grid = [161  89  80 183 195  10  26  74 180 130 112  98  85 103]
grid[-14] -> 161
grid[2] -> 80
grid[3] -> 183
grid[7] -> 74

x = [-22   0 -43  31 -41  39   0   9   0  13   0  10   2  18]
x[-14] = -22
x[-12] = -43
x[-5] = 13
x[-11] = 31
x[1] = 0

arr =
[[ 12.538   9.089  -8.729  -2.575   0.752  -1.820 -19.057   3.672 -10.742
  -10.210]
 [ -0.426 -14.866 -22.359  -2.630  -6.195   8.138   7.666  10.403 -15.167
  -13.521]
 [ -8.001  10.318  -8.893   7.122  14.639 -23.062  15.589 -16.043 -17.946
   -8.271]
 [-22.536 -18.777 -15.044  -2.356   0.154  12.728 -15.687  -4.954 -14.619
    8.275]
 [  8.181  10.986 -21.765 -11.722   7.105   3.120 -14.462  -4.473   8.023
   14.050]
 [  1.561   1.442  -0.248 -13.250 -13.318  14.805 -21.034   3.412  -1.897
  -23.226]
 [-15.069 -20.401  -6.151  -2.522   9.425  -1.116   8.931  -2.883  16.269
  -10.577]
 [ -6.176   7.863   6.035  13.800 -22.107 -15.024   0.746   6.494 -10.956
  -11.355]
 [ 11.648  10.494   3.161 -12.422  10.788 -17.892 -24.185  -0.131 -17.479
  -17.555]]
Rows and columns are counted from 0.
row 0 col 0: 12.538
row 6 col 0: -15.069
row 6 col 9: -10.577
row 5 col 7: 3.412
row 3 col 7: -4.954
row 7 col 4: -22.107
row 7 col 1: 7.863
row 2 col 9: -8.271
row 4 col 3: -11.722
row 0 col 1: 9.089
row 6 col 6: 8.931
row 4 col 2: -21.765
row 4 col 1: 10.986
row 7 col 9: -11.355
row 3 col 0: -22.536
row 0 col 4: 0.752
row 3 col 9: 8.275
row 3 col 2: -15.044
row 2 col 2: -8.893
row 8 col 3: -12.422
row 4 col 7: -4.473
row 4 col 6: -14.462
row 0 col 7: 3.672
row 0 col 2: -8.729
row 6 col 1: -20.401
row 8 col 4: 10.788
row 6 col 7: -2.883
row 5 col 1: 1.442
row 8 col 6: -24.185
row 1 col 7: 10.403
row 4 col 0: 8.181
row 1 col 2: -22.359
row 7 col 6: 0.746

W =
 20  -30  -14   15  -21  -13  -17   -7
-13   24  -32  -17   17   14   -3  -22
-29   22   18    9  -11  -16   -2   17
 42  -25   26  -15  -18  -17   20   18
 31    7   16  -33  -18   -6   14   15
 -5   30  -15  -18  -11   -6   -7  -15
  3   13  -19  -17  -17  -25  -21  -19
 -2   31  -27  -34   11   15   -6  -26
 19  -10  -12   24   13   26    9  -17
-24   20  -19   16    1  -14  -43  -17
W[0][0] -> 20
W[9][1] -> 20
W[0][6] -> -17
W[3][3] -> -15
W[4][4] -> -18
W[:, 2] -> [-14, -32, 18, 26, 16, -15, -19, -27, -12, -19]
W[7][7] -> -26
W[0][2] -> -14
W[8][4] -> 13
W[:, 0] -> [20, -13, -29, 42, 31, -5, 3, -2, 19, -24]
W[1][4] -> 17
W[1][5] -> 14
W[:, 5] -> [-13, 14, -16, -17, -6, -6, -25, 15, 26, -14]
W[8][6] -> 9
W[7][3] -> -34
W[6][0] -> 3
W[2][6] -> -2
W[0][1] -> -30
W[8] -> [19, -10, -12, 24, 13, 26, 9, -17]
W[4][5] -> -6
W[6] -> [3, 13, -19, -17, -17, -25, -21, -19]
W[2][2] -> 18
W[6][7] -> -19
W[1][6] -> -3
W[6][4] -> -17
W[2][3] -> 9
W[5][4] -> -11
W[:, 6] -> [-17, -3, -2, 20, 14, -7, -21, -6, 9, -43]
W[8][5] -> 26
W[:, 7] -> [-7, -22, 17, 18, 15, -15, -19, -26, -17, -17]
W[0][3] -> 15

m =
[[-16 -38 -32   9 -26 -19   8   7  34   1 -10]
 [-41 -54   4   2 -46 -12  -4   1  35  36 -36]
 [ 37  20 -48  16  50  -2  15  -2  -5 -50  26]
 [ 19  42  27  -7  29  20  -7  -7 -35  -5  10]
 [ 20  19 -22  12  45  12   3 -13 -16 -24   1]
 [ -4  -1  22 -15 -34  -9  -1  14   6  12  12]
 [ 30  43   5   0  51  19  -2  -9 -34 -23  18]]
m[-7, -11] => -16
m[:, 6] => [8, -4, 15, -7, 3, -1, -2]
m[3] => [19, 42, 27, -7, 29, 20, -7, -7, -35, -5, 10]
m[-3] => [20, 19, -22, 12, 45, 12, 3, -13, -16, -24, 1]
m[-5, 0] => 37
m[-3, -6] => 12
m[0, 5] => -19
m[:, -4] => [7, 1, -2, -7, -13, 14, -9]
m[-2, 3] => -15
m[-6, 10] => -36
m[:, 8] => [34, 35, -5, -35, -16, 6, -34]
m[2, -3] => -5
m[2, 1] => 20
m[1, -4] => 1
m[5, 8] => 6
m[-2, 9] => 12
m[-4, 5] => 20
m[-4, -9] => 27
m[0, -7] => -26
m[6, 1] => 43
m[4, 7] => -13
m[-7, -10] => -38
m[-4, -2] => -5
m[5, -1] => 12
m[-4, 1] => 42
m[0] => [-16, -38, -32, 9, -26, -19, 8, 7, 34, 1, -10]
m[6, -9] => 5
m[-6, -8] => 2
m[5] => [-4, -1, 22, -15, -34, -9, -1, 14, 6, 12, 12]
m[-4, 3] => -7
m[0, -8] => 9
m[:, 1] => [-38, -54, 20, 42, 19, -1, 43]

data =
[[83 28 62 54 13 41 61 23 85 91 82]
 [19 38 24 63 40 35 42 37 39 35 50]
 [44 70 47 31 58 51 51 54 41 35 36]
 [67 54 69 16 72 65 44 71 40 27 26]
 [31 47 36 51 48 43 52 47 38 41 45]
 [69 34 64 40 52 55 56 53 54 46 48]
 [79 37 72 30 61 61 46 59 56 52 41]
 [82 44 82 15 81 72 56 79 43 40 26]]
data[0, 0] = 83
data[:, 5] = [41, 35, 51, 65, 43, 55, 61, 72]
data[1, 9] = 35
data[0, 10] = 82
data[5] = [69, 34, 64, 40, 52, 55, 56, 53, 54, 46, 48]
data[4, 3] = 51
data[6, 8] = 56
data[2, 2] = 47
data[5, 3] = 40
data[5, 6] = 56
data[6, 9] = 52
data[:, 10] = [82, 50, 36, 26, 45, 48, 41, 26]
data[0, 8] = 85
data[5, 7] = 53
data[6] = [79, 37, 72, 30, 61, 61, 46, 59, 56, 52, 41]
data[2, 0] = 44
data[4, 0] = 31
data[4, 8] = 38
data[1, 10] = 50
data[2, 10] = 36
data[1, 0] = 19
data[1, 2] = 24
data[2, 1] = 70
data[2, 9] = 35
data[1, 6] = 42
data[3, 3] = 16
data[2, 7] = 54
data[0, 7] = 23
data[7] = [82, 44, 82, 15, 81, 72, 56, 79, 43, 40, 26]
data[0, 1] = 28
data[7, 2] = 82
data[2] = [44, 70, 47, 31, 58, 51, 51, 54, 41, 35, 36]
